[[-12 -23  37]
 [-23 -10 -10]
 [-13 -50 -22]]
|
[[-12 -23]
 [-23 -10]]

[[-32 -32  31]
 [-36   8   0]
 [-31   1   1]
 [-30  44 -27]]
|
[[-32 -32]
 [-36   8]]

[[ 12 -32 -38  -8]
 [ -5 -43   7  -1]
 [-22  30  23   8]
 [ 22  36  15 -38]]
|
[[ 12 -32]
 [ -5 -43]]

[[-53  51]
 [-21  28]
 [-55 -42]]
|
[[-53  51]
 [-21  28]]

[[-27 -11  12   6]
 [ -4 -20  -3  -7]
 [ 11 -24 -10 -15]
 [ 18 -29 -14 -20]
 [ 53  47  -1  -7]]
|
[[-27 -11]
 [ -4 -20]]

[[ -3  -1   5   0  33]
 [ -8  -7  -5  -8  14]
 [ -9  -8  -6  -9  14]
 [ -9 -13 -17 -19  -2]
 [ -4  -2   5   0  44]]
|
[[-3 -1]
 [-8 -7]]

[[-54   9]
 [-35   6]
 [ 54  -9]
 [ 36  -5]
 [-53   9]]
|
[[-54   9]
 [-35   6]]
---
[[ 37 -16 -37]
 [ 27 -15 -55]]
|
[[ 37 -16]
 [ 27 -15]]

[[-21   6  17]
 [-43 -41 -17]
 [-57 -24   1]
 [  5   6 -11]
 [ 31  56 -33]]
|
[[-21   6]
 [-43 -41]]

[[ 51  28 -34  18]
 [-19  -6  20  -8]]
|
[[ 51  28]
 [-19  -6]]

[[  6 -48]
 [-21  -6]
 [-10  22]
 [ -9  46]]
|
[[  6 -48]
 [-21  -6]]

[[-14  -8  21]
 [  2  11  -2]
 [ 55  38 -44]]
|
[[-14  -8]
 [  2  11]]

[[-18 -21  27   7]
 [-29 -17  41   7]
 [ -5 -16   8 -10]
 [ -6  12  -2  -2]
 [-39 -19  47   8]]
|
[[-18 -21]
 [-29 -17]]

[[  8  51  46]
 [ -9 -39 -36]]
|
[[  8  51]
 [ -9 -39]]
---
[[ 51  30 -32  18  18]
 [ 28  10  -7  17 -17]]
|
[[ 30 -32]
 [ 10  -7]]

[[ 29   6 -40]
 [ 25  27 -28]
 [ 15  25 -34]
 [ 16  41 -11]]
|
[[  6 -40]
 [ 27 -28]]

[[ 23 -48 -46]
 [ 31 -49 -36]
 [ 32 -42 -21]
 [-20  26  29]
 [-18  17  17]]
|
[[-48 -46]
 [-49 -36]]

[[-17 -15  37]
 [ 42  15 -10]]
|
[[-15  37]
 [ 15 -10]]

[[-19  55 -32]
 [ 10  38 -39]]
|
[[ 55 -32]
 [ 38 -39]]

[[  7 -42  -4   6]
 [ 16  -7   1   2]
 [  4  15  13   4]
 [ 25  31   7 -10]]
|
[[-42  -4]
 [ -7   1]]

[[ 43 -10  43]
 [ 32 -13  33]
 [ 29 -13  30]
 [ 39 -12  39]]
|
[[-10  43]
 [-13  33]]
---
[[  0 -51 -19]
 [ -9   0 -20]
 [  6  14 -18]]
|
[[-18  14   6]
 [-20   0  -9]
 [-19 -51   0]]

[[ 44  -1]
 [ -4 -36]
 [ 16   4]
 [ -4 -54]
 [  7 -12]
 [ -1 -32]
 [  3  43]
 [-56   0]
 [-44   0]
 [-43   0]]
|
[[  0 -43]
 [  0 -44]
 [  0 -56]
 [ 43   3]
 [-32  -1]
 [-12   7]
 [-54  -4]
 [  4  16]
 [-36  -4]
 [ -1  44]]

[[-23  37]
 [ 40 -25]
 [ 50 -12]
 [ 16 -30]
 [ 44  45]
 [ 56  39]
 [ -8 -11]
 [-23   0]]
|
[[  0 -23]
 [-11  -8]
 [ 39  56]
 [ 45  44]
 [-30  16]
 [-12  50]
 [-25  40]
 [ 37 -23]]

[[-15 -10]
 [ 49  50]
 [ 31  49]
 [-27 -40]]
|
[[-40 -27]
 [ 49  31]
 [ 50  49]
 [-10 -15]]

[[28 -1  0  4 21  0  0  0 -1]
 [-1 22  9 12 36  4  0 -1  0]
 [ 5 -1 24  0  0  0 53  6  0]
 [14  3  8  6 12  0  8 -1  0]
 [ 0  0  0  0 -1  0 14  0  1]
 [ 2  0 11  0  4  0 12  0  0]
 [ 0 26 30 10 44 14  0  1  1]
 [13 -1  0  0  9  1  0  0  0]]
|
[[ 0  0  0  1  9  0  0 -1 13]
 [ 1  1  0 14 44 10 30 26  0]
 [ 0  0 12  0  4  0 11  0  2]
 [ 1  0 14  0 -1  0  0  0  0]
 [ 0 -1  8  0 12  6  8  3 14]
 [ 0  6 53  0  0  0 24 -1  5]
 [ 0 -1  0  4 36 12  9 22 -1]
 [-1  0  0  0 21  4  0 -1 28]]

[[ -7  15   7  12   5]
 [-11  30  23  19  14]
 [-13  35  25  21  15]
 [ -6  37  46  17  20]]
|
[[ 20  17  46  37  -6]
 [ 15  21  25  35 -13]
 [ 14  19  23  30 -11]
 [  5  12   7  15  -7]]
